Here is a tiny trained network, its code and every weight. The questions are about switching its units off for an input and a target symbol, where a switched-off unit gives its printed mean instead of its output.

import numpy as np


def w(rows, s, z=0):
    codes = np.array(rows[::2]) - 128.0
    scale = np.full(codes.shape[1], s)
    scale[-1] = z or s
    return codes * scale


def f(y):
    return y / 2 * (1 + np.tanh(0.7978845608 * (y + 0.044715 * y**3)))


def softmax(a):
    e = np.exp(a - a.max(-1, keepdims=True))
    return e / e.sum(-1, keepdims=True)


def log_softmax(a):
    a = a - a.max(-1, keepdims=True)
    return a - np.log(np.exp(a).sum(-1, keepdims=True))


def net(x, mask):
    ids = ['αβδεζηθλμξπστφ'.index(c) for c in x.split()]
    T = len(ids)
    res = E[ids] + P[:T]
    u = 0
    for l in range(2):
        r = res
        for j in range(3):
            rows = slice(4 * j, 4 * j + 4)
            q, k, v = (r @ M[l][rows].T for M in (Q, K, V))
            z = softmax(np.where(np.tri(T) > 0, q @ k.T / 4**0.5, -1e9)) @ v
            o = O[l][rows]
            res = res + np.where(mask[u + j], z, o[:, -1]) @ o[:, :-1]
        u += 3
        y = f(res @ A[l][:, :-1].T + A[l][:, -1])
        res = res + np.where(mask[u : u + 8], y, B[l][:, -1]) @ B[l][:, :-1]
        u += 8
    return log_softmax(res[-1] @ U[:, :-1].T + U[:, -1])


Q, K, V, O, A, B = {}, {}, {}, {}, {}, {}
E = w([
[1,137,118,110,54],'α',
[228,44,66,196,85],'β',
[222,206,107,33,28],'δ',
[228,202,206,55,200],'ε',
[57,158,27,123,179],'ζ',
[117,188,28,115,249],'η',
[85,72,54,90,53],'θ',
[101,180,70,144,181],'λ',
[68,61,252,214,86],'μ',
[84,84,235,121,233],'ξ',
[127,52,87,241,245],'π',
[115,148,220,166,223],'σ',
[66,226,204,40,74],'τ',
[126,230,73,209,152],'φ',
],0.008)
P = w([
[132,216,92,191,112],'0',
[126,186,83,207,131],'1',
[120,177,93,214,125],'2',
[118,142,97,196,144],'3',
[109,126,110,187,148],'4',
[106,113,107,190,162],'5',
[106,86,125,173,156],'6',
[117,79,112,172,176],'7',
[119,37,116,143,196],'8',
[103,28,135,142,188],'9',
[109,4,118,116,196],'10',
[111,63,124,145,162],'11',
],0.0028)
Q[0] = w([
[183,61,231,143,139],'L0H0',
[42,222,73,22,25],'L0H0',
[208,38,118,244,221],'L0H0',
[148,111,58,221,231],'L0H0',
[205,100,134,117,1],'L0H1',
[176,11,133,207,45],'L0H1',
[56,142,118,164,249],'L0H1',
[81,237,118,45,190],'L0H1',
[165,65,164,105,48],'L0H2',
[64,66,26,210,172],'L0H2',
[78,79,40,234,189],'L0H2',
[77,81,28,221,196],'L0H2',
],0.0083)
K[0] = w([
[85,162,237,113,244],'L0H0',
[90,208,22,22,10],'L0H0',
[158,16,192,237,208],'L0H0',
[212,9,149,241,134],'L0H0',
[234,206,8,167,12],'L0H1',
[227,16,20,221,55],'L0H1',
[29,42,228,118,253],'L0H1',
[31,237,226,25,169],'L0H1',
[79,155,137,87,54],'L0H2',
[147,7,8,222,139],'L0H2',
[190,6,20,240,131],'L0H2',
[182,1,3,231,152],'L0H2',
],0.0085)
V[0] = w([
[58,137,153,73,173],'L0H0',
[197,42,225,187,236],'L0H0',
[61,182,38,78,86],'L0H0',
[51,92,130,111,220],'L0H0',
[227,2,116,164,86],'L0H1',
[226,133,72,165,57],'L0H1',
[63,52,178,118,194],'L0H1',
[101,57,175,120,167],'L0H1',
[192,142,73,95,92],'L0H2',
[62,77,37,110,198],'L0H2',
[212,145,108,103,66],'L0H2',
[88,218,188,60,167],'L0H2',
],0.0042)
O[0] = w([
[161,78,125,48,131,77],'L0H0',
[133,43,162,224,193,181],'L0H0',
[137,180,69,25,74,88],'L0H0',
[148,24,98,72,165,114],'L0H0',
[155,28,156,143,97,240],'L0H1',
[139,66,92,94,44,218],'L0H1',
[132,115,181,173,239,92],'L0H1',
[145,102,170,145,197,113],'L0H1',
[150,86,162,151,178,170],'L0H2',
[125,29,3,93,152,126],'L0H2',
[145,108,182,163,179,174],'L0H2',
[157,142,138,49,84,4],'L0H2',
],0.0048,0.0025)
A[0] = w([
[226,97,1,119,31,254],'L0N0',
[189,156,46,29,214,126],'L0N1',
[217,68,72,150,98,150],'L0N2',
[5,91,57,147,133,251],'L0N3',
[205,22,36,166,123,191],'L0N4',
[8,128,158,56,46,220],'L0N5',
[139,43,209,202,106,175],'L0N6',
[108,185,205,90,175,245],'L0N7',
],0.0072,0.0041)
B[0] = w([
[138,132,51,29,136,238],'L0N0',
[231,91,119,212,2,131],'L0N1',
[140,109,74,57,150,198],'L0N2',
[46,105,90,231,140,201],'L0N3',
[122,100,54,103,164,254],'L0N4',
[45,171,188,112,98,170],'L0N5',
[146,36,107,100,142,224],'L0N6',
[138,171,231,140,152,166],'L0N7',
],0.0074,0.0085)
Q[1] = w([
[90,119,135,82,97],'L1H0',
[87,107,109,62,168],'L1H0',
[132,121,152,120,75],'L1H0',
[142,179,133,169,179],'L1H0',
[195,202,139,146,37],'L1H1',
[91,81,177,35,137],'L1H1',
[52,119,69,205,220],'L1H1',
[175,129,120,36,29],'L1H1',
[76,165,51,160,195],'L1H2',
[82,94,202,130,115],'L1H2',
[31,44,129,196,179],'L1H2',
[3,109,109,36,37],'L1H2',
],0.0075)
K[1] = w([
[125,104,95,110,86],'L1H0',
[126,55,106,116,179],'L1H0',
[134,147,131,107,59],'L1H0',
[164,188,119,155,166],'L1H0',
[155,192,144,242,120],'L1H1',
[104,253,48,24,122],'L1H1',
[89,3,146,94,157],'L1H1',
[136,211,77,176,74],'L1H1',
[95,16,90,65,180],'L1H2',
[13,190,254,143,80],'L1H2',
[19,34,168,131,184],'L1H2',
[22,183,87,129,31],'L1H2',
],0.0067)
V[1] = w([
[88,143,119,159,167],'L1H0',
[173,99,128,106,105],'L1H0',
[140,142,135,88,121],'L1H0',
[113,170,145,149,130],'L1H0',
[200,160,100,175,94],'L1H1',
[96,77,153,122,75],'L1H1',
[170,168,141,151,40],'L1H1',
[123,46,153,158,54],'L1H1',
[134,93,33,75,144],'L1H2',
[192,113,92,41,147],'L1H2',
[239,148,75,33,103],'L1H2',
[2,95,196,142,221],'L1H2',
],0.0055)
O[1] = w([
[115,111,155,127,152,125],'L1H0',
[149,147,108,99,121,155],'L1H0',
[141,125,110,153,115,120],'L1H0',
[112,100,123,148,132,66],'L1H0',
[123,95,106,21,137,108],'L1H1',
[137,68,131,229,64,129],'L1H1',
[138,70,122,105,148,44],'L1H1',
[148,53,115,205,2,137],'L1H1',
[68,117,140,96,128,254],'L1H2',
[96,106,175,104,144,196],'L1H2',
[103,63,169,84,157,170],'L1H2',
[144,226,123,192,107,129],'L1H2',
],0.0071,0.0099)
A[1] = w([
[53,134,192,112,207,205],'L1N0',
[154,36,108,56,166,124],'L1N1',
[254,136,214,68,180,214],'L1N2',
[185,196,245,134,138,215],'L1N3',
[148,47,106,41,177,56],'L1N4',
[146,83,113,174,22,252],'L1N5',
[209,169,222,120,7,44],'L1N6',
[177,69,61,128,222,167],'L1N7',
],0.0063,0.002)
B[1] = w([
[85,121,255,218,129,160],'L1N0',
[183,199,136,165,87,249],'L1N1',
[100,28,166,115,76,156],'L1N2',
[199,88,83,75,188,177],'L1N3',
[176,195,145,167,75,250],'L1N4',
[180,32,88,154,79,141],'L1N5',
[20,81,36,30,213,154],'L1N6',
[146,180,74,124,172,212],'L1N7',
],0.0065,0.014)
U = w([
[93,236,148,182,47,100],'α',
[237,166,46,97,115,166],'β',
[142,153,216,102,34,166],'δ',
[160,18,157,73,191,168],'ε',
[65,117,201,153,124,201],'ζ',
[126,129,150,137,121,117],'η',
[2,36,44,48,81,122],'θ',
[129,132,142,123,129,68],'λ',
[123,127,136,130,127,78],'μ',
[165,35,151,202,35,155],'ξ',
[97,82,44,154,243,2],'π',
[207,216,203,211,167,144],'σ',
[76,241,140,55,212,101],'τ',
[118,132,143,125,130,109],'φ',
],0.0057,0.0043)

Each question gives the input, a string of symbols that net reads in full, and the target symbol t.
The units are the heads (4 rows each of Q, K, V and O) and the neurons (one row each of A and B). Each row of codes is followed by its name. A weight is (code - 128) times the scale printed after its matrix; where a second scale follows, it is the last column's (O, A, B and U).
mask holds one flag per unit, layer by layer, with each layer's heads first. A switched-off unit (its flag False) gives its mean, the last column of its rows in O or B, instead of its output. The means were averaged over made-up inputs and are rounded, as every weight is.
A unit's drop is (log p(t) with every unit on - log p(t) with that unit switched off) / (log p(t) with every unit on - log p(t) with every unit switched off).
The circuit of an input: a set's keep is (log p(t) with only the set's units on - log p(t) with every unit switched off) / (log p(t) with every unit on - log p(t) with every unit switched off). Starting from the 12 units with the biggest drops (on a tie, the unit counted first), units are removed one at a time, each time the one whose removal leaves the highest keep (on an exact tie, the one counted first), for as long as the keep stays at least 0.8.
circuit, biggest first: the units of the circuit, biggest drop first
unit that matters most: the unit with the biggest drop
top k neurons: the k neurons with the biggest drops, biggest first
top k neurons in layer l: the k neurons of layer l with the biggest drops, biggest first
heads that matter: for each layer, one digit per head in row order, 1 if its drop is at least 0.15 and else 0, layers parted by /
input β η λ β η δ β β ε θ ξ φ, target σ: circuit, biggest first : [L0H0 L0H1 L0N0 L1H2]
input τ β ε α, target α: circuit, biggest first : [L1H2 L0N3 L0N5]
input θ β λ, target ζ: top neuron in layer 1 : [L1N0]
input ξ ε α η, target σ: circuit, biggest first : [L0H1 L1H2 L0N0]
input β τ θ η φ, target ζ: heads that matter : 010 / 001
input β μ ε β ξ β θ ξ ξ μ μ, target ξ: top 2 neurons : [L1N5 L0N6]
input θ δ β β τ ξ α, target α: circuit, biggest first : [L1H2 L0N3 L0N5]
input β ε θ τ β β θ σ, target σ: circuit, biggest first : [L1H2 L0N0 L0H1 L0N7]
input η β ξ β μ η β β ε ξ η, target σ: circuit, biggest first : [L0H1 L0N0 L1H2]
input τ β ξ λ, target σ: circuit, biggest first : [L0H0 L0N0 L0H1 L1H2]
input θ β μ β β τ, target τ: heads that matter : 010 / 001
input β β β λ φ β β β θ β ξ λ, target σ: circuit, biggest first : [L0H1 L0H0 L1H2 L0N0]
input ε β τ β τ μ φ, target ξ: top 2 neurons in layer 0 : [L0N6 L0N0]
input β β β θ θ μ η, target ξ: heads that matter : 100 / 010
input θ δ σ τ, target τ: unit that matters most : L0N5
input π ζ π φ, target α: top 2 neurons in layer 1 : [L1N3 L1N6]
input θ ε β ξ π θ η λ ζ, target α: heads that matter : 110 / 001
input β β ε θ θ π ε ζ, target α: top 2 neurons in layer 0 : [L0N3 L0N6]
input β π μ ζ, target ξ: heads that matter : 110 / 010
input β β β ξ θ μ θ β ε θ, target θ: unit that matters most : L0N3
input τ β ε μ ε θ, target θ: heads that matter : 000 / 000
input ξ τ α β θ σ θ ξ μ ζ, target ξ: heads that matter : 100 / 010
input θ α β π θ ε β θ ε, target ε: heads that matter : 000 / 000
input μ ε σ ε η, target ξ: heads that matter : 000 / 010
input π ξ δ, target δ: heads that matter : 000 / 011
input β ε β δ ζ β β φ β, target β: heads that matter : 010 / 000
input δ ε β β θ β τ ε β δ, target δ: top 3 neurons : [L0N0 L0N3 L1N4]
input η θ β β β ε β τ β π η, target α: top 2 neurons : [L0N3 L0N6]
input β η ε β π π η, target α: top neuron in layer 1 : [L1N3]
